[-560 -141 -340  -99 -254  599   39  111  373 -191  -91  -90   64  202
 -325  148  387 -611 -154 -424  238   -9  415  189  -32    1 -351 -427
 -175 -376 -767  115  209  108  552  264  113] -> Bup
[  85  -80  171  116  192  147 -291  141  111  204  375  157  228  437
  -82  119 -218  230 -170  -50  -82  -20 -227  283  -54  208 -228  305
  227  -17  259 -218 -143  174  -35 -313   34] -> tona
[-154  383 -185  -99  307  283    6 -250  195   -8  -72   27   43  -84
 -306 -149 -119 -234 -189   44  102  -90   99 -169 -281  166   34 -111
 -311  240  -41 -207 -327  -84 -179  -44  191] -> sasop
[-259  317   36 -172  314  306 -152 -174  299   54  -46   -8   95 -126
  -41  100 -190  -85  -47  -93  170 -106   77 -241 -348  108  -44 -120
 -313  284 -241  -60  -35   32 -312  183   86] -> vez
[-476 -146 -410 -126 -255  665    9  108  351 -242 -117 -116   79  208
 -276  105  299 -603  -54 -363  173  -27  392  221  -69    2 -340 -426
 -155 -428 -804   78  254  150  526  219  103] -> Bup
[  29  387 -192  -39  288  307  -56 -272  257   40 -140   -6   12   64
 -277  173 -195 -202 -201  -84  132 -137  110 -220  -90  301  187 -333
 -215  366   81 -195 -385   22 -270  122  284] -> Bup
[ 103  -44  264   38  199  280 -373  184  204  230  363   89  307  513
  -98  276 -206  182  -59  -86  -11  -55 -256  348 -103  212 -237  253
  204  -35  182 -234 -103  285   67 -316  -23] -> nepat
[ 154 -366 -211  -36  176 -168   41  228 -128  276 -152  188  241 -117
  -79  614  145  388  693 -301  336 -150  311   96  241  198 -594 -294
    5  706 -400  -69 -305   73 -278  220 -412] -> Fum
[  -6  -40  174   10  198  187 -328  152   92  296  575  160  279  438
   18  179 -220  370  -81   -5  -43 -102 -304  228 -225   79 -336  257
  185  -74  150 -319 -153  335  -96 -261 -101] -> Bup
[ 531 -302 -394  -70  218 -162  161  170 -268  342 -357  164  102  -98
 -208  405  158   41  243 -310  259 -166  451   44  432  375 -278 -319
  105  889 -428 -223 -443    4 -316  323 -323] -> nepat
[-197 -145 -309 -229 -152  398   19  110  334  -56 -307  -64  105  329
 -424  247  298 -489  -39 -442  279  121  519  148    2    1 -236 -159
 -246 -320 -694  283  275   87  500  424  188] -> tona
[ 407 -391 -418   13  140 -275  162  145 -362  160 -297  207   30 -188
 -223  356   36   63  219 -143  207 -181  457   68  370  316 -295 -351
   96  789 -250 -254 -344  -51 -281  243 -308] -> fasif
[  83  -29  245   37  178  318 -400  153  215  246  381   92  307  518
 -140  240 -209  157   28  -66  -84  -21 -290  379 -167  177 -241  272
  188  -21  197 -236  -49  181   28 -324   -3] -> Fum
[ -44  -29  172  107  163  235 -309  227  181  252  531  195  331  591
 -192  359 -156  155 -275 -145  139  -50 -286  216  -30   22 -344  277
  239   72   92 -279   29  220  -18  -97   -5] -> sasop
[  36 -135  247  162  202  234 -378  165  161  195  317   74  274  452
  -42  244 -233  295  -79 -164    4  -38 -249  277  -23  125 -256  244
  240   -3  164 -169  -24  280   75 -270  -30] -> nepat
[ 388 -337 -349   41  187 -229  166  252 -311  168 -376  181   28 -214
 -174  349  169   47  247 -238  237 -115  432   58  451  297 -296 -373
  114  842 -381 -252 -400 -112 -285  325 -376] -> Bup
[-185 -238 -289 -178 -202  282   -7  149  180 -262 -498 -214  -41  169
 -339  424  -45 -591  -99 -395  183   38  437   52   93   68   55 -445
 -144 -135 -435  209  391   76  588  423   58] -> sasop
[ -42  440 -188  -47  312  356   -9 -235  205  -56  -35   24  -10  -98
 -276 -250 -127 -216 -182   73   12 -101   78 -159 -233  240   92 -164
 -323  172   13 -216 -562  -26 -282 -141  185] -> Fum
[-163  313   -4 -162  331  338 -164  -98  302   42  -94   -9   54 -175
  -98   33 -220 -186  -15 -132  151 -168  178 -264 -359  202   17 -231
 -325  351 -367 -183 -120   56 -363  178   34] -> nepat
[ 454 -314 -463  -88  204 -139  192  234 -309  250 -387  158   56 -186
 -253  213  150 -131  123 -308  165 -132  500   40  399  384 -280 -404
   77  795 -480 -217 -364  -90 -245  398 -299] -> tona
[  83 -391 -186  -56  232  -55   31  234  -89  207 -187  156  242  -98
  -64  614  199  314  700 -285  323  -92  316  156  243  127 -614 -212
  -16  683 -501  -73 -151   35 -249  232 -407] -> Mone
[-160  295 -420 -333  204  447  -61 -216  156   67 -258    0  115    5
 -158 -132 -293 -258 -336 -141  211  -81  287 -371 -167   81   65 -238
 -313  242 -424    6 -173  -84 -221  315  166] -> sasop
[-499 -209 -355 -128 -283  653   34  126  332 -274 -159 -124   96  212
 -337  187  269 -640  -67 -392  241  -84  399  205  -98   10 -354 -502
 -122 -428 -724   64  361  171  605  227   51] -> nepat
[-168 -220 -256 -204 -136  349  -90  184  285 -219 -536 -150   68  201
 -345  468   34 -580   11 -538  263   60  532   42   28   22 -154 -321
 -180  -84 -608  272  471  118  567  462   82] -> guton
[ -82  250 -438 -283  155  398  -50 -284   37  -46 -361  -13   60    8
 -168 -192 -425 -168 -322  -37  161  -24  295 -336 -121   86  109 -139
 -283  202 -207   52  -98 -108 -232  268  241] -> fasif
[  60  -50  241   29  210  337 -402  183  208  153  365   81  272  484
  -60  190 -215  235  -80  -89  -62  -61 -248  335 -119  186 -211  260
  166  -53  192 -190  -26  246   55 -352  -10] -> sasop
[ 236  -90   84  129  158  264 -242  158   45  222  262  135  253  534
 -179   68 -261  175 -197 -130   -9  -23 -229  264   15  247 -207  282
  275   12  219 -273  -99  220    6 -295   58] -> nepat
[-171  -47 -184 -136 -150  540 -107   91  463 -116 -253 -147   94  287
 -475  199  345 -478 -147 -427  246   44  546   89   62  -17 -146 -223
 -274 -431 -646  234  185  123  583  191  170] -> vez
[ 156 -354 -229  -13  202  -85   79  220 -147  279  -27  196  214  -84
 -106  474  170  346  528 -235  260 -153  255  119  258  217 -575 -279
   53  701 -406 -168 -283   21 -385  180 -358] -> vez
[-475 -185 -420 -148 -289  635   11  101  315 -271 -143 -102   71  211
 -303  151  254 -581 -130 -387  217  -67  432  223  -99   30 -375 -407
 -172 -421 -722   73  262  220  569  190   73] -> Bup
[ 121  -98  208  126  167  239 -322  189  127  116  372   72  226  486
 -116  181 -231  226  -60  -22 -107  -21 -276  352  -70  200 -202  165
  251  -78  268 -260  -31  195   54 -308    7] -> guton
[ 453 -271 -197  150  211 -228  267  242 -171  122 -332  100   43 -174
 -300  309  312  -84  451 -372  174   -2  350  108  386  331 -275 -397
  105  667 -445 -271 -337  -70  -53  298 -315] -> nepat
[-176 -169 -302 -225 -164  480    7  164  336 -159 -369 -122  103  272
 -394  256  299 -514   -8 -423  244  146  498  179   36  -25 -226 -186
 -229 -307 -745  240  339   48  531  383  135] -> vez
[ 405 -324 -329  -41  180 -293  162  136 -293  314 -310  215   76 -167
 -195  410  128    9  265 -280  265 -202  433  -13  372  341 -301 -327
  118  899 -411 -248 -319  -79 -299  322 -349] -> Fum
[ 457 -309 -231  106  135 -291  288  235 -220  279 -284  127  -22 -171
 -279  501  189  -67  546 -352  243  -19  239   34  431  381 -243 -478
  157  866 -409 -249 -290 -141 -183  302 -458] -> guton
[   1  359 -379 -231  145  387  -57 -294  102  -15 -239   27   61   28
 -163 -154 -351 -219 -363  -22  146  -39  231 -343 -103  118  126 -191
 -243  178 -255  -59 -239  -97 -223  226  212] -> vez
[ -34  427 -165 -140  371  359  -22 -216  201  -33  -77   31   26 -120
 -308 -138  -82 -192 -184   73   28  -80  155 -112 -246  273   66 -187
 -352  279   53 -203 -448  -71 -216   -4  226] -> fasif
[ 135 -104  116  100  174  273 -292  208  157  147  329  109  244  530
 -181  208 -256  214 -110 -110  -38  -12 -194  328  -60  222 -203  213
  216    0  186 -251  -37  194  -28 -277   33] -> fasif
[ -16  -59  129  128  139  412 -269  230  153  179  575  309  377  554
 -121  113  -99  232 -366 -167  108 -163 -161  237  -55  197 -472  135
  193   15  126 -232 -108  274 -101 -187  105] -> guton
[  16  -92  149   81  172  285 -398  225  190  163  403  196  264  559
 -193  308 -201  163 -305 -122  138  -58 -164  246   22   47 -290  268
  149    0   30 -225   20  240  -14 -169    8] -> vez
[-115  296   -7 -207  368  346 -146 -152  299  125 -100  -66   81 -139
 -105   63 -208 -252  -57 -100  120 -170  137 -253 -331  179   64 -221
 -277  397 -287 -128  -44   -6 -366  221   68] -> fasif
[ -67  286 -405 -300   99  446   -7 -246  102   44 -314    2   99   26
 -157 -148 -277 -221 -363 -100  200  -65  297 -263 -103  204  125 -280
 -289  189 -336   -5 -264 -101 -175  294  182] -> Fum
[-496 -112 -313 -140 -266  653   40  135  336 -214  -87  -94  111  225
 -319  102  342 -626 -144 -425  250  -72  363  193  -85    3 -361 -455
 -126 -458 -793   53  316  185  701  222   63] -> nepat
[ 113 -122  209    5  199  388 -371  241  229  221  322   60  324  547
 -103  320 -208  182  -30 -129  -21 -115 -209  341 -101  258 -255  155
  219   33  142 -244   23  221   -2 -249   17] -> sasop
[ 101 -121  196   58  144  272 -313  203   92  136  340  117  255  491
  -25  157 -338  240  -66  -46  -52  -32 -300  293 -128  199 -234  199
  264  -14  211 -232   46  169  -49 -269  -44] -> guton
[ 463 -333 -290   88  142 -316  283  265 -289  242 -345  174   27 -220
 -178  479   99   93  547 -323  265  -69  281  -11  414  369 -275 -402
  122  880 -334 -180 -342  -76 -239  260 -447] -> sasop
[ -62 -111  124   39  182  461 -347  237  252  228  613  240  405  556
  -87  177 -115  284 -322 -160   80 -219  -59  209  -80  214 -468  123
  118  -39   -5 -214 -123  333 -149 -216   86] -> Mone
[ 528 -296 -330   73  103 -251  307  235 -280  284 -276  131  -25 -152
 -347  529  192  -64  452 -288  196  -62  277   88  497  483 -207 -562
  143  860 -297 -305 -377 -110 -221  317 -361] -> vez
[ -69  428 -258 -177  322  295  -19 -269  205    1 -104   -9  -15  -58
 -291 -130 -114 -273 -243    8    5  -91  173 -187 -185  230  133 -179
 -298  258  -44 -162 -411  -67 -277   41  230] -> tona
[  49  -77   -7  105  162  465 -238  252  139  232  569  288  361  526
 -152   43 -113  123 -473 -195   46 -232 -118  190   17  273 -416   42
  223  106   67 -351 -286  273 -166 -221  121] -> nepat
[-197  -47 -215 -176 -111  578 -109   85  454 -115 -251 -157  109  246
 -436  181  342 -477 -117 -453  198   25  583   44   44  -15 -167 -239
 -327 -407 -633  233  162  152  598  193  198] -> Mone
[ 446 -341 -222  173  158 -280  304  220 -294   34 -359  157  -10 -272
 -212  302  193  -71  414 -314  178   -1  326   99  365  344 -276 -456
   93  715 -355 -265 -281 -101  -74  304 -408] -> Mone
[  48  387 -226   19  245  327  -87 -282  252  -50 -136  -50  -71   42
 -217  101 -296 -241 -184  -58   40 -168   85 -222  -99  336  259 -445
 -174  319  105 -216 -467   30 -333   29  267] -> Bup
[-237  -39 -242 -190 -136  582 -137  136  484 -155 -262 -162   97  234
 -426  164  323 -563 -115 -405  167   63  537  118  -11  -14  -98 -238
 -324 -512 -659  213  183  145  655  191  212] -> sasop
[  90 -344 -172  -82  282  -63  -19  179   -9  299 -126  106  246  -93
 -115  639  232  266  659 -273  295 -166  343  185  291  216 -549 -252
  -59  669 -480  -96 -330   94 -317  184 -346] -> tona
[-369 -142 -366   -8 -281  551  132  154  249 -368 -217  -31   55  160
 -346   14  296 -682 -176 -399  216   -2  439  193  -53   14 -310 -475
 -145 -410 -729   21  230   70  646  206   84] -> Mone
[  29  -36  143  109  138  409 -321  249  158  239  572  258  353  537
 -108  129  -95  213 -315  -85   22 -159 -197  295  -53  208 -378  124
  189  -16  171 -258 -230  252 -139 -196  104] -> Fum
[ 374 -335 -340   58  250 -227  174  253 -231  173 -288  221   28 -183
 -211  357  202   62  241 -294  270 -142  448   52  350  295 -352 -331
   37  827 -436 -234 -450  -38 -298  296 -340] -> sasop
[ 123 -432 -270 -171  237  -13  -30  249  -61  263 -270  116  265  -99
  -35  665  121  374  633 -384  341 -164  407   92  234  164 -631 -222
  -23  797 -597   17  -84   90 -286  280 -408] -> vez
[-158 -186 -345 -231 -129  413   56  111  313  -81 -386  -88  105  252
 -421  183  360 -458  -15 -497  285  181  555  155   42    1 -274  -89
 -275 -274 -744  273  240   81  503  352  133] -> guton
[  53  -67   87  180  101  136 -304  213   71  165  401  227  239  479
 -204  226 -264   35 -219  -90   37  -17 -283  187   -2   10 -268  287
  278   73  154 -312   27  137  -13 -191  -15] -> Fum
[  -1  -56   89  171  165  218 -304  155  180  270  546  199  259  569
 -232  260 -104  133 -272  -84   56  -35 -259  218   39   20 -316  304
  236   86  148 -310 -106  169 -125 -194   75] -> Bup
[ -88  -95   79   26  172  335 -359  220  292  251  423  135  308  616
 -216  445 -113  -21 -237 -214   84  -37 -147  267   21   44 -329  252
  189   55  -89 -246   24  207  -37  -45   68] -> tona
[-163 -183 -354 -210 -195  406   14  124  329  -95 -399  -94   73  233
 -379  263  259 -447  -12 -473  300  131  574  133    8    4 -205 -189
 -273 -255 -705  318  268   84  484  381  154] -> fasif
[ -67  294 -357 -265  163  385  -59 -299   78  -34 -280   21   46   -2
 -152 -161 -359 -193 -377   -7  196  -67  248 -283 -132  110  146 -174
 -311  181 -156  -13 -239  -72 -216  178  189] -> fasif
[ -15  338 -354 -218  174  413  -34 -272   71  -80 -380  -52   68  -17
 -140 -135 -336 -226 -330   -9  137  -53  207 -261  -64  154  159 -188
 -264  204  -84  -49 -322  -92 -130  149  239] -> sasop
[-173  -36 -228 -142 -145  555 -117   54  424 -159 -293 -172   64  264
 -440  145  334 -569 -120 -384  185   81  484  142   75  -24 -122 -238
 -238 -454 -603  191  170   87  690  161  186] -> guton
[ -81  326  -29 -109  313  288 -132 -122  233  -47 -114  -93   10 -150
  -75  -47 -298 -220  -35  -65   25 -105   96 -289 -301  149   64 -200
 -224  246 -208 -158  -56    9 -270  179  132] -> fasif
[-474 -140 -340  -84 -267  640   28  119  392 -237 -116  -67   79  249
 -320  165  319 -620 -123 -417  234  -33  428  247  -84   25 -332 -396
 -175 -494 -813   46  208  179  570  204   95] -> tona
[-285 -173 -222 -202 -209  379  -13  141  265 -207 -363 -157   21  231
 -369  407  125 -641 -126 -450  239   60  440   90   21    4 -158 -393
 -154 -149 -590  219  395   42  581  481   79] -> vez
[ -14 -103  149   25  190  151 -347  151   66  372  478  133  242  449
   -5  280 -243  418  -92  -29   15  -61 -293  202 -101   50 -302  293
  197   35  191 -251 -150  270 -132 -206  -93] -> Bup
[-154 -144 -285 -199 -167  418   55  138  300  -47 -375  -78  142  268
 -397  142  348 -429 -100 -470  341  122  524  131   18  -13 -250 -153
 -240 -294 -736  328  254   64  553  425  113] -> Fum
[ 358 -347 -107  104  162 -354  277  272 -297  169 -283  144   17 -293
 -113  361  238   55  474 -286  193  -11  266  110  374  310 -284 -414
  112  657 -375 -255 -311  -91 -121  350 -490] -> tona
[-111  286 -337 -293  162  441  -75 -249  157   87 -283  -41   73   38
 -132  -70 -278 -190 -309   10  208  -55  241 -244 -101  145  167 -225
 -289  182 -306  -24 -270 -105 -242  252  154] -> Bup
[ 138 -459 -292 -173  264  -69   -7  224  -62  323 -139  152  295  -78
  -32  651  191  441  651 -347  328 -172  431   86  249  163 -685 -218
  -39  725 -650  -30 -162  132 -331  325 -358] -> vez
